Below are the code and all the weights of a small trained network. Each question names an input and a class and asks about switching units off, where a switched-off unit gives its printed mean instead of its output.

import numpy as np


def w(rows, s, z=0):
    codes = np.array(rows[::2]) - 128.0
    scale = np.full(codes.shape[1], s)
    scale[-1] = z or s
    return codes * scale


def f(y):
    return y / 2 * (1 + np.tanh(0.7978845608 * (y + 0.044715 * y**3)))


def log_softmax(a):
    a = a - a.max(-1, keepdims=True)
    return a - np.log(np.exp(a).sum(-1, keepdims=True))


def net(x, mask):
    res = np.array(x, float).reshape(1, 3) / 4 @ E
    y = f(res @ A[0][:, :-1].T + A[0][:, -1])
    res = res + np.where(mask, y, B[0][:, -1]) @ B[0][:, :-1]
    return log_softmax(res[-1] @ U[:, :-1].T + U[:, -1])


A, B = {}, {}
E = w([
[89,194,132,19,105],'x0',
[247,86,48,83,161],'x1',
[215,208,122,165,31],'x2',
],0.011)
A[0] = w([
[167,126,119,142,120,138],'neuron 0',
[66,92,123,134,185,180],'neuron 1',
[48,51,133,152,195,58],'neuron 2',
[195,88,101,111,107,163],'neuron 3',
[45,166,142,102,121,110],'neuron 4',
[189,199,119,115,93,21],'neuron 5',
[151,114,127,219,112,145],'neuron 6',
[125,152,133,231,102,114],'neuron 7',
[98,211,120,48,88,67],'neuron 8',
[248,95,103,107,145,2],'neuron 9',
[158,131,148,107,124,82],'neuron 10',
[49,71,132,151,212,101],'neuron 11',
[235,105,105,99,155,141],'neuron 12',
[118,99,128,36,159,112],'neuron 13',
[119,147,144,175,59,142],'neuron 14',
[162,74,138,175,181,29],'neuron 15',
[143,92,108,7,173,117],'neuron 16',
[140,80,111,174,147,187],'neuron 17',
[153,67,111,200,175,43],'neuron 18',
],0.012,0.0098)
B[0] = w([
[129,120,118,114,130,168],'neuron 0',
[111,110,148,65,75,210],'neuron 1',
[165,164,134,166,84,200],'neuron 2',
[88,104,126,103,99,219],'neuron 3',
[116,69,142,102,82,193],'neuron 4',
[70,58,172,101,111,177],'neuron 5',
[151,167,110,145,154,204],'neuron 6',
[152,153,83,151,210,197],'neuron 7',
[152,139,167,147,23,190],'neuron 8',
[188,192,146,178,67,212],'neuron 9',
[109,125,117,115,132,127],'neuron 10',
[145,140,153,140,57,213],'neuron 11',
[93,104,175,100,83,246],'neuron 12',
[111,115,89,128,210,178],'neuron 13',
[163,155,101,145,165,197],'neuron 14',
[99,86,122,84,134,158],'neuron 15',
[107,129,85,160,254,206],'neuron 16',
[155,143,143,146,89,201],'neuron 17',
[67,103,157,88,106,176],'neuron 18',
],0.021,0.013)
U = w([
[185,163,134,161,92,195],'0',
[32,42,134,49,132,4],'1',
[121,135,38,152,254,175],'2',
],0.011,0.0021)

Each question gives the input, the list of numbers given to net, and the class t.
The units are the neurons (one row each of A and B). Each row of codes is followed by its name. A weight is (code - 128) times the scale printed after its matrix; where a second scale follows, it is the last column's (A, B and U).
mask holds one flag per neuron, in row order. A switched-off neuron (its flag False) gives its mean, the last column of its row in B, instead of its output. The means were averaged over made-up inputs and are rounded, as every weight is.
A unit's drop is (log p(t) with every unit on - log p(t) with that unit switched off) / (log p(t) with every unit on - log p(t) with every unit switched off).
unit that matters most: the unit with the biggest drop
k most important neurons: the k neurons with the biggest drops, biggest first
drop when u is switched off: that unit's drop, to one decimal
input [4,1,8], class 1: most important neuron -> neuron 5
input [-6,-1,-6], class 0: 2 most important neurons -> neuron 2; neuron 11
input [-2,1,0], class 1: 4 most important neurons -> neuron 9; neuron 2; neuron 8; neuron 11
input [-1,8,-2], class 1: 2 most important neurons -> neuron 12; neuron 3
input [-1,0,-6], class 0: 4 most important neurons -> neuron 2; neuron 11; neuron 12; neuron 3
input [-1,-3,-6], class 0: 2 most important neurons -> neuron 2; neuron 11
input [4,5,1], class 1: 2 most important neurons -> neuron 12; neuron 7
input [-6,3,0], class 1: 3 most important neurons -> neuron 18; neuron 15; neuron 2
input [8,2,-7], class 2: 3 most important neurons -> neuron 16; neuron 13; neuron 12
input [4,1,2], class 1: 2 most important neurons -> neuron 9; neuron 2
input [0,-3,2], class 2: drop when neuron 2 is switched off -> 0.1
input [4,7,1], class 1: drop when neuron 7 is switched off -> 0.9
input [-8,-8,-6], class 0: drop when neuron 2 is switched off -> 0.4
input [5,1,-1], class 2: unit that matters most -> neuron 12
